[ 119  229  117  -57  127  -19  180 -105  -80 -226  283 -207    5  314
   27   -9 -150   27  -91  184  249  138 -141 -174  215  192  412  203
 -119   59  309    6  530   76  118 -342 -115  -69  -26 -170  371]
1
[ 160  449  111 -167   31  -85 -616   -7 -246  173 -273 -527 -138  151
  385 -421 -124  192   41  143  520   22 -140 -506 -350  -70   -1  350
  311  342 -381 -144 -250 -215   85  111 -419 -354  263  197    6]
0
[  46   51 -115  218 -145  -29   -7  119   20 -189  177   11  -99  190
  137 -291  -15   65 -229  126  256  -62  -25  -35   87  145  128 -101
 -191  107   84   52  345  -51    8  104  238  102  -89 -140   -1]
0
[  96   93  -13  -64  -14 -292   44   47  -40 -169  158 -134  -99  472
   97 -212 -168  -12 -178  117  250   49 -329 -262  104  311  188  151
   29   54   95  -42  472  -37    6   11  175 -183  -82 -274  318]
1
[-155  -24   34  122 -202 -611  409   29  -93 -187  306   58 -287  148
  107 -426 -219  -15  -11  270  303   59 -253  -99  206   54  248  103
  148   -8  319  167  874    6   15 -235  136 -188    3 -191  272]
10
[ 268   43  -17  144 -223  -80  211  124  -30 -256  210  108  -84  361
  177 -275  -43   67   -8 -107  232   14 -208  -13  263  209  217  -95
 -284  133   72  157  240  -96 -100   77  347   30   71 -256  -55]
4
[  41  116   85   57 -100 -191 -183  -66  -31   52  122 -145  155  174
   93  116   13  164  -20  219  397   81 -340 -104   61   83  150  172
  -55    1   77   -1  172  -11 -205 -108   12 -146  -15  -87  204]
4
[ 184  -51   90   75  101  -95  124  -89  -72 -176  112 -182  174  253
   59   37  -76  -88 -123   85  152   60 -489 -223   77    3  214  169
  -48   32  204  -16  175   61  -59 -105  -26  -94   20 -201  239]
4
[  36    9  127  -15 -101 -173   98  103   93   11  107 -110   -8  211
   67   85  -21   18 -112  160  210   57 -451   38  111   81   13   83
  -23   72  224 -155  276   64 -196 -164  159  -59 -149 -144  310]
1
[ -95 -202  125   17 -118 -199  345  123  223 -197  358 -109  152   40
   43   80   14 -222  116  146 -135   70 -550  112   38  -85  -31   29
  -16   37  300   36  218   31 -110 -116  204 -121  -78  -61  184]
8
[ 124  290  -19  -99 -142  -88  200   -7   83   80  264  290 -307  205
   81 -320 -152   91 -254  -43   33   40 -116  -68  127  144  140  -74
 -247  -10   95  173  445 -294  -65  -79  310   17  198 -238  -52]
7
[ -21  374  200 -116  -35 -306  -18   71  -32 -302  122 -172  -17  337
  180  -79  -46   13 -211  388  658  117 -370  129  203  230  197  127
 -134   93  239  -55  383   48 -196 -234  194   11  -79 -248  408]
0
[ -46  -44  -31  180   72  117  256  -25   37   48  115   97    1  254
 -113   31 -158   90 -254  173   65   39 -186  -93  -22   66   64   16
   17  -29  202  -83  454   64 -233 -133  224   27 -143 -175  155]
10
[ 218  242  -68   52 -156   -8   93  102  -32 -150  291  107 -265  367
  263 -335 -125  111 -248  -23  378   76  -90  -39  258  297  298  -81
 -312   95  111  104  483  -59  -32   50  399   71   48 -299    2]
2
[ -71  107  108   23 -211 -300  113   15   19  -45  257 -155   26  262
  173  -59   41  -52 -118  350  417   57 -437   35  127  160  210  142
 -106  116  222   65  228   34 -137  -88   68 -153 -170 -148  340]
3
[  55  188  -60   -9 -232 -271  211 -151  -88 -105  135   36   -6  330
   38 -132 -127  191  -85  201  413   51 -267 -109  163  120  200   84
  -58  187  208   75  518  -29 -108 -237  171    1   23 -213  285]
7
[ -65  171 -130   65   85  136  273  200   50   62  214  277 -384  118
  202 -462  -77  -22 -128  -65  172  109  220  273   43  161  101 -266
  -11 -229   18   48  472  -15 -210  128  529   80   79 -102  -58]
5
[ 217  224  -51   -6 -286  -73    0   89   -9 -184  190   18 -129  322
  165 -306 -110  175 -146   34  367   15 -121  -87  212  233  182  -95
 -272  197   54   97  297 -109  -27  -30  344   28  122 -223    0]
8
[ -16 -117 -350  122 -171 -255   -4  -77   71 -346   93  299   77  302
   88 -107 -167  -33  -69   54  582   68 -525 -224   32  263  338   25
 -150 -147  303   -3  193  -28  -11    9  310 -183   73 -326  323]
2
[  29  185  120  -39   17 -213  193  -19  -18  -27   69   10   34  269
   10   59   -8   12 -252  190  229    8 -257  -47  149  135   69  201
  -32  104  207  -16  375   95 -231 -195  162   18 -104 -234  290]
6
[ 316  -62 -265  199 -422 -101   74  112    5 -187  256  114 -132  268
  241 -401  -72   80   15   27  335  -30 -260 -114  121  201  210 -189
 -264  152   28   89  148 -165   38  225  383   35    5 -141  -17]
9
[-123 -137   23  220  202   53  133   -5   85 -103  197   74  181  345
  -37   98  -17  120   38  410  146   -5 -259 -223   39   65  173  183
  112   59  305  -16  550  163 -339 -149  298  -18 -100 -251  284]
5
[ 134  204    7   35  -69  -31  251  104   -3   -9  262   84 -284  292
  177 -267  -80   48 -292  -51   84    7  -88  -19  227  194  206  -76
 -208   52  131   77  542  -61  -92  -26  328   61  -18 -282   34]
4
[ 358  180  -93   29 -169 -143  254   47 -196   44  178  -58 -208  366
  176 -318 -209  197 -450 -168  141   42  -72 -124  109  272  114  -60
 -212  111   25   38  465 -101   52   32  290    0   -3 -352   78]
2
[-280   12  149 -206    1 -375  292 -127   73  280  245 -176  -81   50
   -8 -182   83  -74 -121  323   60   62  -35  293   33 -136 -153  215
  333  173  367 -133  585  162 -140 -287  -61  -78 -222 -155  505]
4
[ -38   49 -176  -66 -101 -107   63  -65   75 -381   -9  160  114  257
  -46  -59 -145    3   43  246  358   29 -266 -236   60  154   76   44
   56   55  174  -35  344  -29 -125 -181  175  -33   63 -215  260]
0
[-117 -125  -27  194   -7 -174  170   53   47 -126  151  -39    1  268
  -11   16  -32   47  -91  163  318  -10 -283   30   27   14  166  106
    6  101  259  -96  484  149 -183 -103  162 -102 -170  -22  252]
10
[  92  111  -60  149   26   54  184  -34  -60   32   12   84   16  245
  -57  139 -122  113 -281   65  142  103 -215 -147  -16  107   55   47
  -29  -11   92  -74  386   63 -165 -134  196   -4  -79 -154  172]
8
[ 272   61 -116   28 -265  -60  197  200  137 -217  329  101  -88  292
  199 -193  -78  -36 -121  -12  107  -10 -349 -141  136  231  157 -160
 -399  104   95  111  136 -184  -45  144  452  -44   96 -228  -34]
7
[ 322  208  100   79 -172 -356  146  -92 -165   58  102 -290  101  486
  129   13  -46  124 -358   82  377    9 -464 -210  285  230  219  239
 -120  220  200  -24  252   15  -64 -132   33 -141 -209 -404  430]
0
[ 308   85 -184  170 -163  -51  -56  157  -41 -295  149   51 -144  373
  248 -449  -44   52  -15   90  470    9 -157  -81  246  299  291 -162
 -217   78  -11   40  388 -140  -20  196  409  -28  -69 -242   80]
6
[  73   62   67  165 -174 -137  154   -4   -4  -87  177  -60   93  299
    8   29 -127   48 -123   73  191  112 -408 -126  114  154   54  152
  -72   16  109   21  265   28 -146 -120  129 -110    0 -148  113]
9
[ 145  134 -143  123 -284 -259  126  106   53 -388  310  168  -61  326
  250 -224    1   23  -82  110  443  -63 -299  -71  304  256  260  -76
 -398  135  203   90  387 -143  -99   26  414   44    7 -327  118]
4
[ 326  189  -19  180 -208   -2  -71  148  -58   36  132  -42 -289  309
  181 -345 -208  101 -300  -52  379  115 -162  -28  119  349  176  -89
 -164  -34  -78  -80  230  -91   14  191  277    5  -57 -164  -56]
3
[ 231  229  -34 -112 -197   43  127  153  103  -81  301  148 -248  302
  300 -327  -71   21 -195   58  217   10 -225 -100  188  244  265 -166
 -447  151  162  103  376 -210  -43   38  433    4   41 -305   84]
3
[  75  189 -166 -132  -10   69 -183 -197 -115   20  -87   -1 -121  261
   20 -294 -241  226 -181  201  545   62  100 -254  -60   80   76  131
  148  166  -37 -117  308  -88  -51 -131  -74  -36  124 -158  122]
2
[  -9   62   41   59 -168 -265   47  -17  -19   -6  287  -81    1  301
  137 -127  -93  134  -35  262  506   93 -263  -80  101  153  266  173
 -102   56  267   -3  468   14 -146 -190  155 -195  -82 -147  343]
0
[ 397  284 -120   42 -123  -64  -68   83  -67 -172  257  -10  -90  377
  229 -217 -175  222 -310  -49  392   69 -271 -242  183  321  229  -80
 -336  108   21   26  310 -182   -9   59  330   52  141 -332  -19]
5
[ 140  177  -48  -88 -109   26  137   46   70 -165  138  108 -121  154
  119 -240  -80   45  -61   70   86  -27  -70 -124   94   92  140 -124
 -266  165   67   80  345 -189  -17   59  263   70  121 -232   -6]
9
[ -70 -151  141  182  610  445  302  -88 -149  334   19  238  148  436
  -25  -74  -39   56 -687  688   -7  -30    8 -337   58    4  339  405
  265  328  286   39  405  407 -321 -355 -358  301 -147 -485  542]
1
[ 177 -118 -219  105 -112  -99   16  102  117 -280  389  151  -59  492
  200 -321 -158  116   -1  -78  389   -2 -104 -291  216  174  517  -70
 -459   63  218   92  484 -178  -31   37  317 -258  156 -301  152]
5
[ 488   19   70  244  -82  238   -9  327  -41  -15  244 -192   26  353
   82  222 -104  172 -311 -201 -155  144 -467 -207   42  249   68 -224
 -360  -11 -140   59  -16   10   -3  141  259   77  -29   78 -197]
3
[ 222   74  -68   94 -160 -151   16  158   25   96  262  -71 -192  227
  225 -309  -68   73 -192 -222  284  141  -81   96   95  161  191 -106
 -219  -27   13    5  344  -46   34  138  331 -150   34 -197   -6]
5
[ -16  -94  -36  -51  -20  123  379  341  282 -223  346  186 -311  216
   88 -246  -85 -180 -262    1 -116   73 -102  125   80  120   64 -297
 -236  -49  222  123  519 -124 -173   41  521   19  -81 -306  -60]
8
[ 207  269  -73   41 -348 -237   -2   76  -23 -135  237 -118 -107  188
  241  -62  -63  141 -270   74  369    6 -170  -77  192  221  113    9
 -303  118   15  106  109  -80  -13   33  231  -28   99 -225  -14]
7
[  22 -100  -18   39  -97 -184  -94  -83   64   34  184    7   -8  146
   90 -237  -23    7  155   98  393  120 -188   -7   44   41  198  124
   76  -99  174  -23  270   15  -79  -70  102 -208   87  -95  183]
2
[ 235  -31 -166  130 -292  -73   69  133   71 -172  285   60  -87  199
  171 -244  -65   41   -2 -143  187   -2 -190  -95  121  135  124 -194
 -315   87   57   59  154 -164   50  149  351   -9   31 -114 -134]
10
[ -33  111  195   28 -119 -174  113  -53   89  -27  345 -133   73  219
  102  143  -79   38   -1  236  140  152 -329 -146  116   88  208  265
  -92  -54  201   86  424   71 -185 -197  127 -137   15 -196  211]
6
[ 305  -72 -195   85 -155  -99  133  102  -30 -210  152  167  -29  255
  157 -223  -45   96  -88  -66  177  -51 -179 -131  129  120  133 -207
 -314  145  133   39  273 -150  -65   83  417   57   -9 -291   16]
10
[ 416  264  390  123  346  599  517  -98   11  154  186 -329  212  474
 -234  411   22  -53 -139 -298 -633  117 -132 -179  136  141  216  303
  -12   49  -43   28  379  146 -207 -243  -42  -55  -92 -104 -135]
8
[ 332  267   14   12    8    3  179   56 -218 -253  -89   47 -130  254
   79  -76 -215  193 -392   65   60 -103   88 -252  134  250   99  -10
 -269  230   80   35  335  -93   44  -17  213  195  -84 -371   95]
3
[ 165 -114  103  214  -54   64  220  132   -4  -40  113  -10  -74  -41
   47 -137   84 -148   88 -171 -347  -16  -35  148   95  -59 -200  -36
   29   85  -63  -17  145  -29   17   98  118  107 -161   41 -260]
0
[ -55  190   91   27  -51  -89  -19  -10   -9  172  135  -35 -121  113
   86  -64  -37  143  -81  192  352   81 -158   20   37  103   71  193
   46   62   80  -25  379   47 -155  -91  148  -82  -47  -43   99]
6
[ 180  101  -70  124 -210 -148   90  117  -27  -85  196    5 -226  306
  201 -323 -125  138 -355  -92  327   50 -157   12  199  285  187  -83
 -252   21  110   63  546  -32   47  123  360    1  -14 -292  119]
2
[-203  139  -78 -128  -24 -101  370 -273  -12 -274  161    5   -9  386
  -51 -346 -164  -61  189  380  186   25  255 -205  167   53  329  146
  217  152  157  231  636   -6   48 -252  -32 -109   20 -289  353]
3
[  98   55   87  160  -83   -3  194 -120   24  -43  173  -61  171  320
 -158  145  -57   32  -25   58   66   26 -281 -130  135   51   95  218
  -84  141  171  -33  252  111 -141 -195   69 -117  -42    8  107]
9
[ 297   66    8  112 -135  -20  180  167   33  -31  246   77    0  153
  130   34   27    3 -226 -188 -102    2 -394  -15  113  187  -26 -176
 -398  -34   85   60    2 -145 -116  137  421   51  -41 -161 -108]
5
[ -56  124   53   92  -99 -165   32  -47    9 -121  166  -26   30  250
   74    1  -33   93   -9  170  456   65 -310  -84  139  143  164  214
  -46   64  217  -29  433   64 -173 -188  168 -119    9 -114  215]
8
[  64  -89  -13  187 -201 -179   96  144  -69  -82  264 -194  -71  203
  191 -204  -15  106 -125  141   35   33 -259  -82  -22   77   30  -91
 -103   94   17  124  204  -54   25  162  121  -17  -61  -64   70]
1
[ 165  131 -168   -6 -233 -188  102  192   36 -357  268  155 -153  408
  218 -354 -122  138  -75   31  409    2 -168  -91  210  241  202 -137
 -335  201  182   74  510 -109 -116  -27  552  -25   82 -281   77]
6
[  63   61  -54  118 -172 -232  -14   25   -7  -48   95  -45  -19  232
  100 -118  -68  137  -42  203  479   30 -267  -75   67  168  125  103
  -16   45  135 -101  396   24 -123  -51  233  -93  -89 -120  281]
6
[ 162  183 -263   33 -266 -237  -67  141  -38 -190  241   46 -142  321
  313 -170  -54  126 -212   35  541  -27 -173 -200  179  284  252 -143
 -445  107    4   48  246 -216  -10  124  391 -133   10 -295   67]
8
[  68  108   86   32 -124 -174  -16   -2   -2  -37  197  -93  -57  386
   76 -158 -143  155    1  246  411  117 -264 -202  153  183  256  143
   -2    5  150   50  466   -2 -160 -151  133 -175   43 -148  275]
9
[  59   62  -93   15 -113 -122  265  174  155 -181  209  166 -207  268
   89 -154 -123   -3 -167  -91  241   -1  -93   72  188  242  223 -166
 -289  -83  123   10  506  -84  -89  103  491   18    3 -261   81]
0
[ 113   62 -106  115 -250 -102  283  180   93 -417  290  202 -152  231
  237 -360  -81  -66 -111   17  174  -15 -256  -34  303  229  231 -201
 -344   54  174  222  367 -126    4   99  441  115   69 -355   -8]
6
[ 116  143   83   54 -134  -14   93  -28    6  -94  139 -126   14  309
   20    2  -71   58 -242  296  273   59 -352 -141  132  155  152  111
  -60  115  108    4  374   71 -157 -127   70   35  -47 -138  209]
1
[ 271   26   94  131 -136   52  179  226  -13  -50  257  -85  -77  379
  186 -139   -8   36 -319  -17 -178  -13 -308 -129  117  225   45  -83
 -317  129   36  163  224  -73  -63  146  367  -27 -110 -261  -16]
2
[ 233  119  -27  -55  -64 -115  204  170   71 -258  258  134 -151  297
  170 -281 -151   49 -175   25  208   34 -175 -122  235  237  366 -163
 -355   83  200  130  529 -148   23   47  342   67   86 -362  151]
1
[  33   21    2  172  102   26  110  -24  -39   22 -131   57  -81  231
 -178  -33  -93  130 -245 -124  253   97 -109  109  -13  116    0   36
  124 -162   74  -80  417  110 -162  -50  167  -26  -10   37  166]
8
[ 352 -207 -197  229 -208 -141   69   97   12 -440  324   68  121  266
  257 -383  -16  -44  120   31  292  -70 -293 -131  232    0  403 -208
 -400  212  138  140  125 -276   30   86  267   20   20 -315  -51]
8
[  32  -44   26   75   93  -57  139  -18   23    3  141   24   45  229
   15  -16  -94   29 -102   86  131   89 -255 -118   19   27  184  103
  -14  -13  176  -42  414    0 -141 -129   58  -64  -36 -168  213]
1
[ 172   32  -51   91 -171  -26  156  221  101 -118  216   78 -152  130
  151 -123  -19  -42  -65  -68   10   17 -194   41   85  143   79 -187
 -239  -10   50   39  182  -98  -45  135  387   12  -45 -111  -77]
0
[ 230   98  -30  202 -254  -44    6  189  -82 -313  191  -26   -4  360
  218 -204  -65  144 -177   50  286  -33 -193 -153  199  307  154  -68
 -365  217   57  149  121  -69   -3  156  331   53  -47 -198   17]
8
[  40  272    9 -126  100  126  327  271   79 -313  294  218 -220  291
  276 -115 -176  110 -129  -51  108   82 -170   53  162  175  183 -144
 -317   65  319  149  542  -93 -285 -153  622   98   86 -308   31]
9
[ 139  112 -109  131 -187 -181  116   89  -26 -207  149   77 -175  195
  184 -227  -18   57  -85   10  279  -27  -17   32  157  191  142  -71
 -189   80  101   47  378  -33   -2   80  373   42  -41 -219   26]
3
[  27   76 -113  238  -92 -328  223  -68  -36 -251  256   75   37  455
  115 -106  -68  -56  -60  136  601   52 -413 -130  148  278  580  147
 -217  -57  246  -11  500  -17 -136  -63  185 -152 -124 -255  317]
1
[ 132  288   22 -163 -252 -487  267 -306  -22 -429  125 -103   77  366
   41   92   13 -104   25  258  334  -47 -370 -193  332  262  194  314
  -29   29  136  174  266  103   33 -175  273  -79  244 -416  357]
3
[ 245  130  -39  194 -129 -104   79  110  -75 -213  120   86  -79  276
  160 -268   -6   66 -194 -148  300  -47 -161   25  217  247  245  -62
 -330   77  107   46  356  -69  -34   57  311   63  -39 -195    7]
4
[ 117   64   66  234  -60 -187  143  -62 -147 -152  110 -221  203  418
   21   68  -51   88 -217  382  216  -95 -477 -296  113  148  211  276
   16  286  138   13  211   29 -176 -117  -47 -111 -217 -257  234]
2
[ 532  -38  -89  279 -384 -302   50  114 -193   26  174 -184    7  280
  162  -30   68  110  -59 -268   -6    2 -400  -44  138  184  -18  -99
 -205   72 -209   46 -171  -97   41  225  278 -144  -59  -84 -185]
2
[ 134   77   35   26 -133  -70   54   47   44 -100  218   19   84  302
   25  116 -134  114 -160  152  178   98 -422 -168   99  150   34   22
 -173   57  200  -11  229   52 -159 -171  280   -4   41 -119  170]
3
[  13 -511  -18  413  -69 -358 -266  302  -72 -525  108 -359  341  636
  142 -157  -28  272  107  340  507 -272 -809 -564   -9  342  161  289
  -41  563  208   19   55   30   17  404  170 -253 -193 -118  267]
7
